Here is a tiny trained network, its code and every weight. The questions are about switching its units off for an input and a target symbol, where a switched-off unit gives its printed mean instead of its output.

import numpy as np


def w(rows, s, z=0):
    codes = np.array(rows[::2]) - 128.0
    scale = np.full(codes.shape[1], s)
    scale[-1] = z or s
    return codes * scale


def f(y):
    return np.maximum(y, 0)


def softmax(a):
    e = np.exp(a - a.max(-1, keepdims=True))
    return e / e.sum(-1, keepdims=True)


def log_softmax(a):
    a = a - a.max(-1, keepdims=True)
    return a - np.log(np.exp(a).sum(-1, keepdims=True))


def net(x, mask):
    ids = ['ΔΣΨαεμφ'.index(c) for c in x.split()]
    T = len(ids)
    res = E[ids] + P[:T]
    u = 0
    for l in range(2):
        r = res
        for j in range(3):
            rows = slice(3 * j, 3 * j + 3)
            q, k, v = (r @ M[l][rows].T for M in (Q, K, V))
            z = softmax(np.where(np.tri(T) > 0, q @ k.T / 3**0.5, -1e9)) @ v
            o = O[l][rows]
            res = res + np.where(mask[u + j], z, o[:, -1]) @ o[:, :-1]
        u += 3
        y = f(res @ A[l][:, :-1].T + A[l][:, -1])
        res = res + np.where(mask[u : u + 4], y, B[l][:, -1]) @ B[l][:, :-1]
        u += 4
    return log_softmax(res[-1] @ U[:, :-1].T + U[:, -1])


Q, K, V, O, A, B = {}, {}, {}, {}, {}, {}
E = w([
[93,140,182,151,115],'Δ',
[147,103,110,158,123],'Σ',
[121,80,127,127,131],'Ψ',
[141,104,47,103,84],'α',
[61,246,171,112,161],'ε',
[216,159,109,10,110],'μ',
[12,59,146,139,59],'φ',
],0.014)
P = w([
[183,108,180,126,158],'0',
[159,175,120,139,8],'1',
[169,73,155,35,185],'2',
[78,90,22,95,168],'3',
[121,173,159,157,33],'4',
[106,66,101,21,174],'5',
[83,123,110,212,186],'6',
[105,145,155,129,7],'7',
[94,63,132,48,156],'8',
[86,142,115,227,196],'9',
[150,125,188,148,36],'10',
],0.011)
Q[0] = w([
[59,105,61,229,72],'0.h0',
[188,170,116,142,131],'0.h0',
[65,92,147,135,173],'0.h0',
[138,106,68,158,208],'0.h1',
[125,4,170,136,174],'0.h1',
[111,197,87,132,50],'0.h1',
[171,173,122,121,71],'0.h2',
[43,84,116,64,149],'0.h2',
[136,188,51,172,96],'0.h2',
],0.011)
K[0] = w([
[86,10,114,252,109],'0.h0',
[178,117,181,81,153],'0.h0',
[105,144,74,199,171],'0.h0',
[137,62,110,149,134],'0.h1',
[145,112,147,218,180],'0.h1',
[56,162,8,56,93],'0.h1',
[187,153,131,87,121],'0.h2',
[73,116,93,153,139],'0.h2',
[154,164,116,67,176],'0.h2',
],0.013)
V[0] = w([
[101,145,149,56,196],'0.h0',
[86,159,91,168,191],'0.h0',
[96,253,128,97,82],'0.h0',
[118,122,125,190,107],'0.h1',
[116,173,104,87,96],'0.h1',
[184,130,195,148,166],'0.h1',
[118,41,151,130,78],'0.h2',
[188,166,70,120,153],'0.h2',
[96,42,171,126,151],'0.h2',
],0.012)
O[0] = w([
[63,58,213,127,123,178],'0.h0',
[211,99,163,104,119,75],'0.h0',
[114,78,175,121,92,247],'0.h0',
[121,131,116,179,142,52],'0.h1',
[111,78,180,138,93,253],'0.h1',
[174,254,135,113,152,51],'0.h1',
[187,185,89,55,97,217],'0.h2',
[149,52,155,204,111,14],'0.h2',
[168,180,193,42,161,172],'0.h2',
],0.0083,0.0028)
A[0] = w([
[254,84,92,111,131,187],'0.n0',
[91,110,107,102,91,108],'0.n1',
[147,123,98,171,93,2],'0.n2',
[72,82,63,89,164,216],'0.n3',
],0.0078,0.0052)
B[0] = w([
[254,146,156,111,72,184],'0.n0',
[200,188,188,94,165,203],'0.n1',
[33,170,215,19,224,138],'0.n2',
[171,199,140,231,150,253],'0.n3',
],0.0086,0.0058)
Q[1] = w([
[148,59,109,132,74],'1.h0',
[103,164,116,77,97],'1.h0',
[174,180,83,95,96],'1.h0',
[88,82,118,28,84],'1.h1',
[137,1,169,72,126],'1.h1',
[167,16,81,64,176],'1.h1',
[209,70,179,163,136],'1.h2',
[116,63,82,190,139],'1.h2',
[226,104,62,170,129],'1.h2',
],0.0081)
K[1] = w([
[124,162,115,164,46],'1.h0',
[162,109,104,57,122],'1.h0',
[113,147,99,114,163],'1.h0',
[133,100,143,126,71],'1.h1',
[125,132,136,104,36],'1.h1',
[162,138,164,96,92],'1.h1',
[172,33,127,102,146],'1.h2',
[146,95,137,172,105],'1.h2',
[248,92,56,151,147],'1.h2',
],0.012)
V[1] = w([
[101,95,138,71,131],'1.h0',
[141,200,110,143,102],'1.h0',
[126,88,86,173,172],'1.h0',
[122,96,168,72,244],'1.h1',
[132,159,104,110,113],'1.h1',
[136,157,93,207,184],'1.h1',
[150,255,158,179,168],'1.h2',
[83,206,204,176,47],'1.h2',
[59,123,92,86,194],'1.h2',
],0.0076)
O[1] = w([
[136,140,167,77,93,130],'1.h0',
[109,67,91,184,84,190],'1.h0',
[107,203,105,99,85,2],'1.h0',
[49,151,177,171,114,83],'1.h1',
[104,128,119,113,99,139],'1.h1',
[180,152,195,124,86,114],'1.h1',
[136,70,145,128,166,255],'1.h2',
[217,2,29,147,171,251],'1.h2',
[108,168,123,191,90,84],'1.h2',
],0.0078,0.0066)
A[1] = w([
[103,171,115,151,226,146],'1.n0',
[109,113,255,37,136,3],'1.n1',
[126,29,133,197,109,64],'1.n2',
[16,156,227,220,157,38],'1.n3',
],0.0074,0.0056)
B[1] = w([
[8,172,89,101,126,167],'1.n0',
[142,171,96,167,95,181],'1.n1',
[131,229,133,101,90,254],'1.n2',
[63,206,140,241,141,148],'1.n3',
],0.013,0.0073)
U = w([
[125,21,207,118,65,255],'Δ',
[97,132,37,74,140,108],'Σ',
[151,115,2,161,65,141],'Ψ',
[129,137,103,144,141,89],'α',
[189,117,95,151,175,45],'ε',
[152,214,105,50,142,57],'μ',
[108,45,89,121,191,175],'φ',
],0.0092,0.0066)

Each question gives the input, a string of symbols that net reads in full, and the target symbol t.
The units are the heads (3 rows each of Q, K, V and O) and the neurons (one row each of A and B). Each row of codes is followed by its name. A weight is (code - 128) times the scale printed after its matrix; where a second scale follows, it is the last column's (O, A, B and U).
mask holds one flag per unit, layer by layer, with each layer's heads first. A switched-off unit (its flag False) gives its mean, the last column of its rows in O or B, instead of its output. The means were averaged over made-up inputs and are rounded, as every weight is.
A unit's drop is (log p(t) with every unit on - log p(t) with that unit switched off) / (log p(t) with every unit on - log p(t) with every unit switched off).
The circuit of an input: a set's keep is (log p(t) with only the set's units on - log p(t) with every unit switched off) / (log p(t) with every unit on - log p(t) with every unit switched off). Starting from the 12 units with the biggest drops (on a tie, the unit counted first), units are removed one at a time, each time the one whose removal leaves the highest keep (on an exact tie, the one counted first), for as long as the keep stays at least 0.8.
units of the circuit, in order: the units of the circuit, biggest drop first
unit that matters most: the unit with the biggest drop
k most important neurons: the k neurons with the biggest drops, biggest first
top k neurons in layer l: the k neurons of layer l with the biggest drops, biggest first
heads that matter: for each layer, one digit per head in row order, 1 if its drop is at least 0.15 and else 0, layers parted by /
input φ Δ Σ ε α ε μ, target Δ: unit that matters most	0.h0
input φ μ φ Σ ε, target Ψ: units of the circuit, in order	0.h2; 1.n2
input ε ε μ, target φ: units of the circuit, in order	0.h0; 1.h2
input ε μ ε Ψ Δ, target Ψ: units of the circuit, in order	0.h2; 1.n2
input α ε φ α Δ, target Ψ: heads that matter	101 / 001
input Σ φ Δ Ψ ε Δ Δ α Δ φ μ, target Ψ: units of the circuit, in order	0.h0; 0.h2
input Σ Ψ α, target ε: units of the circuit, in order	0.n0; 1.n2; 0.h1
input ε α Δ α Σ φ, target μ: heads that matter	001 / 000
input μ μ Σ ε, target α: 2 most important neurons	1.n3; 0.n3
input α Ψ Σ μ Ψ ε Ψ α, target Δ: heads that matter	010 / 001
input α α Δ ε, target α: 2 most important neurons	0.n3; 1.n3
input ε Σ Σ α φ, target Ψ: heads that matter	100 / 001
input Δ Δ φ Ψ φ Ψ μ ε, target Ψ: top 2 neurons in layer 0	0.n0; 0.n3
input φ Σ Δ Ψ, target μ: unit that matters most	1.h2
input ε Ψ ε φ ε α Ψ ε, target Δ: heads that matter	110 / 000
input Δ Σ α ε φ, target Ψ: heads that matter	100 / 101
input α Ψ Σ μ, target Δ: units of the circuit, in order	0.h0; 0.h2; 0.h1
input ε φ Σ, target μ: heads that matter	011 / 001
input μ Δ μ ε ε Ψ, target Δ: heads that matter	100 / 000
input α μ ε, target φ: unit that matters most	1.h1
input μ α ε Ψ μ μ, target φ: heads that matter	100 / 010
